Here is a tiny trained network, its code and every weight. The questions are about switching its units off for an input and a class, where a switched-off unit gives its printed mean instead of its output.

import numpy as np


def w(rows, s, z=0):
    codes = np.array(rows[::2]) - 128.0
    scale = np.full(codes.shape[1], s)
    scale[-1] = z or s
    return codes * scale


def f(y):
    return np.maximum(y, 0)


def log_softmax(a):
    a = a - a.max(-1, keepdims=True)
    return a - np.log(np.exp(a).sum(-1, keepdims=True))


def net(x, mask):
    res = np.array(x, float).reshape(1, 5) / 4 @ E
    y = f(res @ A[0][:, :-1].T + A[0][:, -1])
    res = res + np.where(mask, y, B[0][:, -1]) @ B[0][:, :-1]
    return log_softmax(res[-1] @ U[:, :-1].T + U[:, -1])


A, B = {}, {}
E = w([
[78,28,50,140,102],'x0',
[60,90,191,181,111],'x1',
[171,28,128,129,96],'x2',
[132,87,115,244,118],'x3',
[122,168,99,128,59],'x4',
],0.011)
A[0] = w([
[125,103,107,104,18,100],'neuron 0',
[87,5,119,107,121,155],'neuron 1',
[194,56,37,88,72,156],'neuron 2',
[130,127,79,102,187,147],'neuron 3',
[143,77,75,119,174,4],'neuron 4',
[110,124,243,151,167,158],'neuron 5',
[101,197,187,132,78,236],'neuron 6',
[100,147,178,236,67,253],'neuron 7',
[12,176,142,139,56,144],'neuron 8',
[89,132,183,62,127,154],'neuron 9',
[104,120,236,129,148,128],'neuron 10',
[116,149,158,210,97,174],'neuron 11',
[74,78,77,153,106,144],'neuron 12',
[59,146,109,162,132,130],'neuron 13',
[119,137,169,208,84,146],'neuron 14',
[186,163,106,155,155,126],'neuron 15',
[153,119,162,228,87,56],'neuron 16',
[88,11,114,87,156,180],'neuron 17',
[140,161,51,183,116,122],'neuron 18',
[181,169,113,200,227,147],'neuron 19',
[133,95,79,79,88,84],'neuron 20',
],0.014,0.0031)
B[0] = w([
[75,73,117,72,148,185],'neuron 0',
[209,72,112,197,60,247],'neuron 1',
[42,65,74,74,82,246],'neuron 2',
[168,138,148,188,108,177],'neuron 3',
[88,98,139,199,127,177],'neuron 4',
[136,86,218,142,41,203],'neuron 5',
[198,129,77,81,220,209],'neuron 6',
[144,123,85,161,253,227],'neuron 7',
[77,186,102,57,213,199],'neuron 8',
[185,148,135,56,165,184],'neuron 9',
[120,62,185,97,84,189],'neuron 10',
[141,110,126,165,191,192],'neuron 11',
[130,113,104,204,176,212],'neuron 12',
[109,193,125,120,172,167],'neuron 13',
[144,82,93,153,198,193],'neuron 14',
[142,108,126,171,62,176],'neuron 15',
[97,51,78,168,174,197],'neuron 16',
[167,82,129,226,87,239],'neuron 17',
[139,170,148,188,94,179],'neuron 18',
[143,109,218,170,93,204],'neuron 19',
[122,68,75,87,100,182],'neuron 20',
],0.02,0.014)
U = w([
[236,84,171,115,2,167],'0',
[76,151,167,103,103,3],'1',
[133,221,62,202,164,157],'2',
[186,204,116,29,111,77],'3',
[100,125,129,192,66,29],'4',
[197,44,202,56,171,185],'5',
[179,47,99,195,130,159],'6',
[92,115,52,80,34,164],'7',
],0.0088,0.0026)

Each question gives the input, the list of numbers given to net, and the class t.
The units are the neurons (one row each of A and B). Each row of codes is followed by its name. A weight is (code - 128) times the scale printed after its matrix; where a second scale follows, it is the last column's (A, B and U).
mask holds one flag per neuron, in row order. A switched-off neuron (its flag False) gives its mean, the last column of its row in B, instead of its output. The means were averaged over made-up inputs and are rounded, as every weight is.
A unit's drop is (log p(t) with every unit on - log p(t) with that unit switched off) / (log p(t) with every unit on - log p(t) with every unit switched off).
The circuit of an input: a set's keep is (log p(t) with only the set's units on - log p(t) with every unit switched off) / (log p(t) with every unit on - log p(t) with every unit switched off). Starting from the 12 units with the biggest drops (on a tie, the unit counted first), units are removed one at a time, each time the one whose removal leaves the highest keep (on an exact tie, the one counted first), for as long as the keep stays at least 0.8.
units of the circuit, in order: the units of the circuit, biggest drop first
unit that matters most: the unit with the biggest drop
k most important neurons: the k neurons with the biggest drops, biggest first
drop when u is switched off: that unit's drop, to one decimal
input [-8,7,-3,6,-2], class 5: unit that matters most : neuron 10
input [4,-8,2,-8,-5], class 7: units of the circuit, in order : neuron 2; neuron 7
input [-7,-2,-2,-2,2], class 5: 2 most important neurons : neuron 6; neuron 1
input [4,7,-6,-8,-7], class 5: 2 most important neurons : neuron 8; neuron 9
input [-6,7,-8,4,8], class 2: 2 most important neurons : neuron 7; neuron 8
input [-5,0,3,-5,-6], class 0: 3 most important neurons : neuron 7; neuron 5; neuron 8
input [-4,-5,-3,-2,4], class 3: 2 most important neurons : neuron 1; neuron 17
input [-5,4,-7,6,5], class 2: 2 most important neurons : neuron 8; neuron 7
input [-3,-8,-6,-8,3], class 3: drop when neuron 20 is switched off : 0.0
input [-1,2,-8,-2,5], class 3: drop when neuron 12 is switched off : 0.1
input [1,7,-1,1,6], class 2: drop when neuron 8 is switched off : 0.2
input [-7,7,5,-5,-8], class 0: drop when neuron 5 is switched off : 0.6
